Below is a small trained network, with its code and all its weights. Each question gives an input and a class and asks what happens when units are switched off, that is, made to give their printed mean instead of their output.

import numpy as np


def w(rows, s, z=0):
    codes = np.array(rows[::2]) - 128.0
    scale = np.full(codes.shape[1], s)
    scale[-1] = z or s
    return codes * scale


def norm(h):
    return h / np.sqrt((h * h).mean(-1, keepdims=True) + 1e-5)


def f(y):
    return np.maximum(y, 0)


def log_softmax(a):
    a = a - a.max(-1, keepdims=True)
    return a - np.log(np.exp(a).sum(-1, keepdims=True))


def net(x, mask):
    res = np.array(x, float).reshape(1, 7) / 4 @ E
    u = 0
    for l in range(3):
        y = f(norm(res) @ A[l][:, :-1].T + A[l][:, -1])
        res = res + np.where(mask[u : u + 9], y, B[l][:, -1]) @ B[l][:, :-1]
        u += 9
    return log_softmax(norm(res)[-1] @ U[:, :-1].T + U[:, -1])


A, B = {}, {}
E = w([
[134,116,112,129,125,79,142,53,155,117],'x0',
[156,95,211,197,195,81,159,116,114,166],'x1',
[125,139,112,66,235,115,84,117,174,156],'x2',
[161,66,89,151,79,81,18,143,116,177],'x3',
[158,159,73,177,145,169,129,95,98,167],'x4',
[182,138,200,146,119,189,74,98,218,90],'x5',
[254,136,117,95,141,74,153,171,110,65],'x6',
],0.0063)
A[0] = w([
[133,156,132,200,38,123,154,133,131,99,2],'0.n0',
[123,183,88,111,226,125,70,176,207,140,20],'0.n1',
[172,197,88,218,180,188,103,184,94,135,175],'0.n2',
[181,73,90,157,119,107,72,166,139,133,22],'0.n3',
[133,155,159,51,100,205,98,205,83,160,126],'0.n4',
[181,116,190,129,99,198,119,90,197,137,111],'0.n5',
[144,170,150,85,178,173,197,142,94,73,69],'0.n6',
[99,85,190,87,100,110,133,186,148,122,66],'0.n7',
[120,122,58,101,92,99,124,2,147,61,133],'0.n8',
],0.007,0.0056)
B[0] = w([
[174,142,196,52,55,179,175,142,118,254,163],'0.n0',
[168,114,119,70,108,125,174,86,143,215,184],'0.n1',
[154,114,57,190,147,83,168,66,145,115,254],'0.n2',
[59,124,142,133,124,122,78,66,108,64,165],'0.n3',
[141,39,118,201,202,105,186,143,205,107,199],'0.n4',
[113,224,69,153,99,42,132,198,109,178,235],'0.n5',
[83,133,127,131,115,102,107,16,153,57,215],'0.n6',
[113,84,114,120,103,77,143,30,204,143,162],'0.n7',
[140,50,131,210,212,155,178,210,172,131,236],'0.n8',
],0.0069,0.0042)
A[1] = w([
[101,71,204,69,102,92,137,152,171,118,99],'1.n0',
[146,117,146,31,188,146,88,107,115,160,4],'1.n1',
[99,118,117,91,140,94,155,149,48,133,7],'1.n2',
[155,61,119,115,104,107,2,128,81,149,54],'1.n3',
[140,122,189,127,55,180,146,145,45,107,94],'1.n4',
[10,120,165,145,111,160,72,101,143,181,90],'1.n5',
[141,110,208,169,170,73,141,96,93,147,72],'1.n6',
[176,93,149,76,113,72,100,134,112,66,132],'1.n7',
[127,98,26,54,93,216,128,154,168,71,100],'1.n8',
],0.0097,0.003)
B[1] = w([
[165,107,91,212,128,62,145,68,168,178,223],'1.n0',
[151,136,142,104,129,211,162,93,161,197,157],'1.n1',
[103,152,114,66,94,95,135,140,97,137,169],'1.n2',
[26,98,208,136,99,186,52,56,93,86,207],'1.n3',
[202,97,162,76,73,161,169,66,168,219,168],'1.n4',
[254,164,50,115,165,145,159,130,67,18,244],'1.n5',
[127,78,174,110,143,199,134,251,102,125,255],'1.n6',
[178,169,32,138,166,167,165,92,130,50,229],'1.n7',
[145,66,254,123,127,157,135,199,82,137,228],'1.n8',
],0.009,0.0049)
A[2] = w([
[28,71,95,43,120,89,168,157,78,171,26],'2.n0',
[199,129,128,103,125,90,107,129,159,83,70],'2.n1',
[96,47,102,198,171,113,156,171,175,136,103],'2.n2',
[128,122,146,223,14,90,142,132,96,138,129],'2.n3',
[147,221,183,168,86,138,56,157,254,122,1],'2.n4',
[97,106,139,119,116,49,162,67,115,105,121],'2.n5',
[118,134,131,32,234,125,80,99,158,198,81],'2.n6',
[178,150,199,143,147,186,71,169,198,113,87],'2.n7',
[83,205,211,87,156,124,194,78,148,78,153],'2.n8',
],0.0083,0.0025)
B[2] = w([
[161,215,128,118,121,43,73,156,137,112,181],'2.n0',
[108,121,71,125,165,163,173,137,99,136,195],'2.n1',
[97,109,132,206,117,112,111,151,202,151,254],'2.n2',
[108,128,118,43,157,143,132,103,188,148,236],'2.n3',
[116,194,103,108,139,51,105,146,70,157,167],'2.n4',
[151,151,115,153,132,117,76,113,109,181,178],'2.n5',
[144,98,139,81,25,141,215,120,133,169,185],'2.n6',
[109,180,148,100,111,94,114,167,99,128,204],'2.n7',
[64,92,155,131,79,161,9,81,104,120,211],'2.n8',
],0.011,0.0055)
U = w([
[161,116,169,36,75,165,176,78,166,219,131],'0',
[45,122,181,131,117,161,58,43,102,87,160],'1',
[141,139,107,173,128,116,138,100,176,164,254],'2',
[188,149,89,118,172,182,165,133,101,56,63],'3',
[135,245,125,91,119,52,96,170,116,155,105],'4',
[125,93,222,133,134,159,127,225,141,136,91],'5',
[88,107,133,164,148,129,135,157,193,145,76],'6',
],0.013,0.0048)

Each question gives the input, the list of numbers given to net, and the class t.
The units are the neurons (one row each of A and B). Each row of codes is followed by its name. A weight is (code - 128) times the scale printed after its matrix; where a second scale follows, it is the last column's (A, B and U).
mask holds one flag per neuron, layer by layer. A switched-off neuron (its flag False) gives its mean, the last column of its row in B, instead of its output. The means were averaged over made-up inputs and are rounded, as every weight is.
A unit's drop is (log p(t) with every unit on - log p(t) with that unit switched off) / (log p(t) with every unit on - log p(t) with every unit switched off).
most important unit: the unit with the biggest drop
top k neurons: the k neurons with the biggest drops, biggest first
k most important neurons of layer l: the k neurons of layer l with the biggest drops, biggest first
input [-4,-1,4,7,-3,-3,5], class 1: most important unit -> 1.n3
input [-1,5,-1,-2,-3,6,5], class 4: top 2 neurons -> 0.n5, 1.n5
input [-8,1,0,-3,-4,2,6], class 6: top 2 neurons -> 0.n4, 1.n5
input [-7,2,-3,-3,5,-5,-8], class 3: top 2 neurons -> 1.n5, 0.n8
input [4,7,6,-3,-1,1,-3], class 5: top 2 neurons -> 1.n6, 2.n3
input [0,-7,7,7,-7,-1,-1], class 0: top 4 neurons -> 0.n1, 1.n1, 2.n6, 1.n6
input [-8,6,8,4,2,-3,-5], class 0: top 4 neurons -> 2.n6, 0.n1, 0.n8, 1.n1
input [1,2,-1,6,3,-8,-1], class 4: top 3 neurons -> 2.n0, 1.n2, 2.n8
input [2,2,-1,0,-7,8,7], class 4: 3 most important neurons of layer 0 -> 0.n5, 0.n2, 0.n4
input [-7,8,4,2,-7,5,8], class 3: 2 most important neurons of layer 2 -> 2.n1, 2.n8
input [-3,-2,6,5,5,-4,6], class 0: top 2 neurons -> 0.n1, 1.n5
input [8,-6,-3,7,-6,8,4], class 4: top 3 neurons -> 0.n5, 2.n4, 1.n5
input [-7,7,2,1,-3,8,3], class 4: top 3 neurons -> 0.n5, 2.n4, 2.n7
input [4,6,-8,2,-4,-7,-4], class 0: top 3 neurons -> 1.n4, 0.n5, 2.n3
input [8,-8,2,0,6,6,-1], class 5: top 2 neurons -> 0.n8, 1.n8
input [6,2,5,-6,-5,-1,-7], class 3: top 2 neurons -> 1.n5, 1.n3
input [-7,6,-4,-4,8,7,4], class 2: 2 most important neurons of layer 0 -> 0.n2, 0.n5
input [5,4,-3,-8,1,6,4], class 1: most important unit -> 2.n8
input [-3,6,8,4,6,-3,2], class 0: 2 most important neurons of layer 0 -> 0.n1, 0.n8
input [6,-2,-5,-5,4,1,-3], class 6: most important unit -> 0.n8
input [1,-1,4,1,7,8,4], class 4: 2 most important neurons of layer 0 -> 0.n5, 0.n4
input [4,2,7,-3,7,3,1], class 0: 2 most important neurons of layer 0 -> 0.n1, 0.n4
input [-7,7,8,-3,-6,5,8], class 0: 3 most important neurons of layer 1 -> 1.n1, 1.n5, 1.n8
input [-8,-6,4,0,-4,8,-2], class 4: 2 most important neurons of layer 2 -> 2.n4, 2.n7
input [-2,5,-3,-6,4,-2,5], class 1: 2 most important neurons of layer 0 -> 0.n6, 0.n8
input [6,8,4,0,-2,-4,4], class 5: 2 most important neurons of layer 1 -> 1.n6, 1.n5
